-2.897	8.090	7.177	2.626	-1.405 : J_975
-2.755	7.109	-1.730	-3.716	3.843 : J_872
-2.894	7.515	7.676	-1.560	-1.953 : J_875
-2.850	-2.027	3.552	6.059	5.588 : J_216
-2.838	8.197	-2.107	-1.894	7.178 : J_811
-2.879	3.844	0.446	-2.111	-0.461 : J_659
-2.888	7.177	-1.824	-3.819	3.891 : J_241
-2.907	-0.645	8.211	-0.265	-1.847 : J_119
-2.888	7.177	-1.825	2.627	-4.050 : J_617
-2.894	7.515	-2.163	3.838	4.255 : J_933
-2.848	7.155	-1.928	-3.800	3.732 : J_685
3.843	-1.824	8.129	-0.584	-1.874 : J_819
common J_872 J_819:  -> 3.843
which: -2.894	7.515	-2.163	3.838	4.255 -> J_933
which: 3.843	-1.824	8.129	-0.584	-1.874 -> J_819
tail: -1.825	2.627 -> -4.050
next: 7.177	-1.824 -> -3.819	3.891
tail: -2.888	7.177	-1.824 -> -3.819	3.891

-1.675	2.985	1.428	-0.822	0.253 -> J_685
-4.574	-2.327	-0.379	0.097	0.383 -> J_659
-1.309	-4.573	-2.327	4.830	-4.687 -> J_933
0.660	1.428	-0.408	-2.327	8.049 -> J_975
-1.309	-1.675	-2.327	-3.903	0.097 -> J_875
-0.361	-4.152	-2.567	-2.328	-1.505 -> J_872
common J_685 J_875:  -> -1.675
common J_933 J_975:  -> -2.327
common J_875 J_975:  -> -2.327
tail: 1.428	-0.408	-2.327 -> 8.049
next: -1.675	-2.327 -> -3.903	0.097
common J_975 J_685:  -> 1.428

-2.888	2.885	2.890	-2.130	2.882	2.892	-2.893	2.127	2.136	2.130	2.139	-2.131	2.130	2.129	2.132	2.129	2.140	5.858	2.136	-2.130	2.141	-5.339	2.132  J_811
2.134	2.141	-2.139	-2.130	-2.137	-2.135	-2.129	2.127	2.136	2.130	2.139	-2.131	2.130	2.130	2.132	2.129	2.140	5.858	2.136	-2.130	2.141	-5.339	2.132  J_119
-2.888	-2.893	-2.858	2.885	2.890	2.888	2.882	-2.882	-2.889	-2.885	2.857	2.887	-2.885	-2.884	-2.885	-2.884	-2.893	-5.121	-2.889	2.883	-2.894	5.315	-2.885  J_819
2.134	7.987	-2.139	-2.130	-2.137	2.137	-2.129	2.127	2.136	2.130	2.139	-2.131	2.130	2.129	2.132	2.129	-1.047	-1.833	-1.046	2.136	-1.047	1.650	-1.044  J_875
-2.888	-2.893	2.892	2.885	2.890	2.888	2.882	-2.882	-2.889	-2.885	-2.892	2.887	-2.885	2.130	2.131	2.129	-2.893	5.859	2.136	2.883	-2.894	5.315	-2.885  J_241
tail: 2.130	2.130	2.132	2.129 -> 2.140	5.858	2.136	-2.130	2.141	-5.339	2.132
which: -2.888	-2.893	-2.858	2.885	2.890	2.888	2.882	-2.882	-2.889	-2.885	2.857	2.887	-2.885	-2.884	-2.885	-2.884	-2.893	-5.121	-2.889	2.883	-2.894	5.315	-2.885 -> J_819
which: -2.888	-2.893	2.892	2.885	2.890	2.888	2.882	-2.882	-2.889	-2.885	-2.892	2.887	-2.885	2.130	2.131	2.129	-2.893	5.859	2.136	2.883	-2.894	5.315	-2.885 -> J_241
tail: 2.887	-2.885	2.130 -> 2.131	2.129	-2.893	5.859	2.136	2.883	-2.894	5.315	-2.885
next: -2.888	-2.893	2.892	2.885	2.890	2.888	2.882 -> -2.882	-2.889
tail: 2.130	2.132	2.129 -> 2.140	5.858	2.136	-2.130	2.141	-5.339	2.132

-2.109	2.858	1.204	-6.256	-0.850	-0.105	-0.151	-3.248	-1.431 -> J_216
1.603	-0.745	1.389	3.388	3.389	-1.035	-2.829	-1.775	-0.926 -> J_659
1.134	7.149	0.125	-5.155	-1.729	-0.151	-0.849	-2.096	-0.152 -> J_685
next: -6.256	-0.850	-0.105	-0.151 -> -3.248	-1.431
tail: -0.105	-0.151 -> -3.248	-1.431
common J_685 J_216:  -> -0.151
next: 1.603	-0.745 -> 1.389	3.388
common J_216 J_685:  -> -0.151
which: 1.134	7.149	0.125	-5.155	-1.729	-0.151	-0.849	-2.096	-0.152 -> J_685

0.848	2.615	1.935	1.404	1.420	-8.267	1.367	4.434	1.427	-1.088	0.067	-0.570	1.011	3.784	2.471  J_685
-4.235	5.278	-0.173	0.183	2.790	1.365	2.715	1.885	5.456	2.558	0.998	3.481	2.985	-3.265	1.502  J_875
-2.111	1.515	2.255	1.580	-0.416	-6.949	2.623	5.727	0.589	-0.111	1.157	-0.121	1.055	2.882	3.481  J_241
0.674	2.592	2.298	1.476	1.231	-8.118	1.323	4.199	1.184	-0.850	0.157	-0.608	0.966	3.774	2.668  J_216
-1.393	4.000	3.277	1.645	-0.219	-2.911	4.750	1.667	2.938	2.799	-2.252	0.111	4.515	-1.087	-3.711  J_617
-0.092	-4.408	-0.779	-0.757	-1.282	8.763	-2.612	-2.739	-0.519	1.559	1.702	-0.376	-0.144	-3.662	-2.669  J_819
-0.991	2.013	-4.138	-2.350	3.106	5.435	-2.478	1.162	2.965	-0.803	4.291	-1.597	-3.091	-5.110	6.952  J_659
3.149	2.963	1.833	1.197	2.551	3.482	-0.233	2.790	1.753	-1.385	-0.618	-0.862	0.833	4.277	-0.990  J_811
-0.990	-1.598	2.276	0.633	-1.483	2.030	3.240	1.547	-1.215	0.542	0.735	-1.667	0.030	-1.661	-1.840  J_975
-0.166	-0.174	0.056	-0.113	-0.468	-1.546	-0.232	-1.724	0.102	2.009	4.344	2.190	0.894	2.393	-0.921  J_872
common J_975 J_811:  -> -0.990
common J_241 J_875:  -> 3.481

1.540	-6.538	2.453	-3.416	1.745	-5.623	4.645	2.035	1.821	-3.079	-3.642	2.385	3.421	5.464	1.570	-2.047	-4.773	-4.110	0.550	4.647	-5.901	-7.103	4.101	6.023	2.609	5.000	-1.980	4.958	0.775	2.856 -> J_617
-4.585	5.434	-6.203	-3.337	-2.313	-6.788	-3.235	-6.870	-1.243	1.627	-6.444	-1.214	-6.859	-3.728	-2.076	6.158	3.184	-0.530	-3.671	-2.099	3.199	-6.413	6.274	6.466	-4.702	6.210	1.848	-5.309	2.987	3.111 -> J_819
1.540	-6.538	-0.530	-3.416	1.745	-5.623	4.645	2.035	1.821	-3.079	-3.642	2.386	3.421	5.464	1.570	-2.047	-4.773	-4.110	0.550	4.647	-5.901	-7.103	4.101	4.023	-2.331	1.710	5.509	-3.583	3.711	-6.225 -> J_811
tail: -3.079	-3.642	2.385 -> 3.421	5.464	1.570	-2.047	-4.773	-4.110	0.550	4.647	-5.901	-7.103	4.101	6.023	2.609	5.000	-1.980	4.958	0.775	2.856
common J_819 J_811:  -> -0.530
next: 2.453	-3.416	1.745	-5.623	4.645	2.035	1.821	-3.079	-3.642 -> 2.385	3.421

